Small tables with named rows and columns. After each table, cells are looked up by row and column.

dov =
	naz	davifus	mal
nal	0.44	0.37	0.57
mugi	0.31	0.31	0.72
nobifa	0.79	0.43	0.13
zulezor	0.26	0.28	0.77
lik	0.60	0.55	0.38
gak	0.31	0.33	0.69
dizo	0.29	0.32	0.73
melezif	0.26	0.56	0.62
tate	0.40	0.44	0.61
fimuf	0.60	0.41	0.34

nal, davifus => 0.37
zulezor, davifus => 0.28
tate, naz => 0.40
mugi, naz => 0.31
gak, mal => 0.69
fimuf, davifus => 0.41
nobifa, naz => 0.79

zodina =
,sev,vizet,tef,des,kika,lotike
biku,76,33,210,33,125,88
gon,175,102,75,43,229,217
fetovig,77,105,141,159,34,50
lim,24,119,146,113,24,48

gon, kika => 229
fetovig, lotike => 50
gon, des => 43
lim, tef => 146
biku, lotike => 88
biku, des => 33
gon, lotike => 217
biku, kika => 125
lim, vizet => 119
gon, sev => 175
biku, vizet => 33
lim, sev => 24
lim, kika => 24
biku, sev => 76
fetovig, des => 159

baruf
cols = fureso, nub, kidumu, rafu
tetor: [75, 116, 194, 128]
linul: [70, 39, 52, 42]
kesulep: [123, 156, 154, 67]
girebol: [113, 100, 68, 56]
foga: [151, 102, 42, 157]
moz: [94, 101, 82, 78]
vetepe: [108, 66, 133, 159]
sabov: [71, 150, 124, 127]
fik: [75, 126, 60, 134]

linul, kidumu => 52
kesulep, fureso => 123
girebol, nub => 100
vetepe, nub => 66
kesulep, nub => 156
kesulep, kidumu => 154
foga, fureso => 151
sabov, fureso => 71
moz, fureso => 94
sabov, rafu => 127
linul, nub => 39
girebol, rafu => 56
foga, nub => 102
tetor, kidumu => 194
fik, nub => 126
foga, rafu => 157
moz, rafu => 78
Row with the largest nub: kesulep

dugome =
         romuk  mamenup  difaze  muruz  porogit  sev  beki
bekoden    124       68     135    185      104   82   221
fop        128      137     139    172      130  143   153
loz        237      237     162     51      170  188    39
fil        220      204     128    180      196  201   145

What is the porogit of fil in dugome? 196
What is the porogit of bekoden in dugome? 104
What is the sev of bekoden in dugome? 82
What is the beki of fop in dugome? 153
What is the mamenup of loz in dugome? 237
What is the mamenup of fop in dugome? 137
What is the mamenup of bekoden in dugome? 68
What is the muruz of loz in dugome? 51
What is the difaze of fop in dugome? 139
What is the difaze of loz in dugome? 162
What is the beki of fil in dugome? 145
What is the romuk of loz in dugome? 237
What is the muruz of fil in dugome? 180
What is the mamenup of fil in dugome? 204
What is the romuk of fil in dugome? 220
What is the muruz of bekoden in dugome? 185
What is the muruz of fop in dugome? 172
What is the difaze of fil in dugome? 128
What is the porogit of loz in dugome? 170
What is the romuk of fop in dugome? 128

tum:
,sif,fesipa,gerup,lef,tuzaz
riner,428,-669,488,-167,10
govozil,-75,-645,863,-19,559
tir,121,-526,304,157,-223
nezoku,275,893,-178,-493,671
tobipu,-680,-722,-199,-423,105

fesipa of riner: -669
tuzaz of tir: -223
lef of nezoku: -493
lef of tir: 157
gerup of tobipu: -199
tuzaz of tobipu: 105
fesipa of govozil: -645
tuzaz of nezoku: 671
sif of govozil: -75
lef of govozil: -19
gerup of govozil: 863
sif of nezoku: 275

zub.tsv
	ped	zaz	vop	zipafa	gan	makufi	gugon	faf
tarid	152	90	131	207	95	138	148	119
rupake	167	108	105	158	18	208	183	114
tebi	98	74	166	101	109	215	61	141
zutupav	117	112	101	162	112	144	152	125
miv	131	120	135	135	143	153	125	129
nese	122	103	153	131	142	167	110	140
fiz	187	77	145	127	52	168	183	101
dapufe	133	121	145	142	139	154	127	134
korili	141	111	128	122	72	207	142	130
gizur	123	94	74	150	119	132	133	79
lun	131	115	123	165	112	137	150	146
rorer	190	54	135	171	95	118	157	108
nukazur	171	75	188	102	59	229	170	111
sur	151	65	159	56	65	238	142	105

What is the faf of nese in zub? 140
What is the ped of nese in zub? 122
What is the vop of nukazur in zub? 188
What is the faf of lun in zub? 146
What is the faf of rorer in zub? 108
What is the faf of sur in zub? 105
What is the zaz of gizur in zub? 94

metol:
,kog,zul,mib,leku,bagatep,sutobe
gavatek,6.6,32.7,56.4,21.9,51.5,69.2
sulerid,19.1,74.1,37.0,19.7,96.5,79.6
tezelum,16.0,74.9,28.7,25.7,84.8,92.2
furaba,61.4,96.9,67.1,34.2,1.2,69.5
sef,35.3,38.3,50.3,50.7,63.5,69.8
kivinu,15.0,87.7,49.0,25.1,93.4,66.8
telubu,46.2,68.4,23.4,4.6,99.2,73.0
bep,8.8,86.0,34.4,22.1,89.1,70.1
gumep,15.5,86.2,25.8,41.5,89.7,95.2
zadu,37.0,63.5,33.6,40.2,77.0,15.7
rulomu,7.6,55.8,32.8,28.4,94.9,70.9
deken,32.0,93.8,22.4,7.7,73.3,48.0
dutifer,22.8,61.6,28.9,17.1,71.6,87.5

kog of tezelum = 16.0
mib of gavatek = 56.4
sutobe of zadu = 15.7
sutobe of kivinu = 66.8
sutobe of deken = 48.0
leku of telubu = 4.6
bagatep of rulomu = 94.9
leku of kivinu = 25.1
mib of rulomu = 32.8
kog of bep = 8.8
mib of sef = 50.3

baloge:
|  | denidan | pef |
|---|---|---|
| rit | 8038 | 3444 |
| fur | 4919 | 8390 |
| rizubog | 3048 | 6588 |
| tadilil | 3757 | 3206 |
| moz | 2319 | 5762 |
| fabosuk | 7204 | 3093 |
| bosufaf | 8022 | 6601 |
| mib | 8069 | 7527 |
| dutobeg | 4183 | 2388 |

What is the denidan of fur in baloge? 4919
What is the denidan of bosufaf in baloge? 8022
What is the denidan of rizubog in baloge? 3048
What is the pef of fabosuk in baloge? 3093
What is the pef of bosufaf in baloge? 6601
What is the pef of dutobeg in baloge? 2388
What is the denidan of moz in baloge? 2319
What is the denidan of mib in baloge? 8069
What is the pef of rizubog in baloge? 6588
What is the denidan of rit in baloge? 8038
What is the denidan of dutobeg in baloge? 4183
What is the denidan of fabosuk in baloge? 7204
What is the pef of tadilil in baloge? 3206
What is the denidan of tadilil in baloge? 3757
What is the pef of rit in baloge? 3444
What is the pef of mib in baloge? 7527
What is the pef of moz in baloge? 5762
What is the pef of fur in baloge? 8390

Table guku
|  | gapapi | kisek | libat | lop |
|---|---|---|---|---|
| mevavo | 43 | -19 | 23 | 39 |
| kif | 6 | -25 | -14 | 17 |
| nimobo | 41 | -63 | -1 | 45 |
| tarid | 41 | -64 | 27 | 57 |
| zif | 59 | -47 | 39 | 3 |
| bidolal | -9 | -46 | 19 | 17 |

What is the kisek of nimobo in guku?
-63
What is the kisek of mevavo in guku?
-19
What is the lop of bidolal in guku?
17
What is the lop of kif in guku?
17
What is the kisek of kif in guku?
-25
What is the lop of nimobo in guku?
45
What is the libat of zif in guku?
39
What is the gapapi of bidolal in guku?
-9
What is the lop of mevavo in guku?
39
What is the gapapi of mevavo in guku?
43
What is the gapapi of zif in guku?
59
What is the lop of tarid in guku?
57
What is the libat of bidolal in guku?
19
What is the libat of mevavo in guku?
23
What is the gapapi of kif in guku?
6
What is the libat of nimobo in guku?
-1

puv =
	pak	nilu	zupib	git	kezate	resi
seg	99	81	142	124	96	135
dobo	90	68	128	83	74	180
suz	130	124	132	127	119	92
dalalab	60	55	126	76	107	115
gef	111	110	121	159	145	69
muz	142	139	110	116	129	95
muf	46	30	135	40	104	99
bodeda	86	27	193	169	116	182
nitub	125	121	106	114	125	104
leruli	99	48	148	199	92	210
veni	98	54	196	163	136	107
faku	64	52	125	83	97	122
dotave	117	110	107	102	98	142
vovu	65	50	116	255	112	147

veni, git -> 163
suz, resi -> 92
dotave, git -> 102
seg, kezate -> 96
gef, git -> 159
veni, nilu -> 54
gef, kezate -> 145
muz, pak -> 142
muf, git -> 40
faku, pak -> 64
dotave, nilu -> 110
muz, nilu -> 139
nitub, resi -> 104
muf, nilu -> 30
dobo, zupib -> 128
leruli, git -> 199
dobo, git -> 83
bodeda, git -> 169
Row with the largest kezate: gef

bugab =
|  | lop | zivurat | sekile | dekegep | mezad | zus | vuz |
|---|---|---|---|---|---|---|---|
| nef | -0.51 | 0.49 | -0.80 | 0.01 | 0.46 | -0.36 | -0.46 |
| tes | -0.05 | 0.34 | -0.70 | -0.21 | 0.40 | -0.54 | -0.50 |
| zopituv | -0.62 | 0.43 | -0.68 | 0.27 | 0.27 | -0.34 | -0.47 |
| geg | -0.59 | -0.17 | -0.46 | -0.17 | 0.73 | 0.00 | -0.08 |
| nav | 0.15 | 0.38 | -0.60 | 0.12 | 0.29 | -0.50 | -0.73 |
| vepizaf | -0.06 | 0.44 | -0.36 | 0.38 | 0.23 | -0.03 | -0.34 |
| misavak | -0.12 | 0.54 | -0.31 | 0.20 | 0.22 | -0.57 | 0.01 |
| reg | -0.42 | -0.17 | -0.14 | -0.21 | 0.04 | -0.78 | -0.35 |
| zas | -0.66 | -0.10 | -0.23 | -0.18 | 0.44 | -0.77 | -0.61 |

What is the mezad of geg in bugab? 0.73
What is the vuz of nef in bugab? -0.46
What is the sekile of tes in bugab? -0.70
What is the dekegep of nav in bugab? 0.12
What is the sekile of vepizaf in bugab? -0.36
What is the vuz of tes in bugab? -0.50

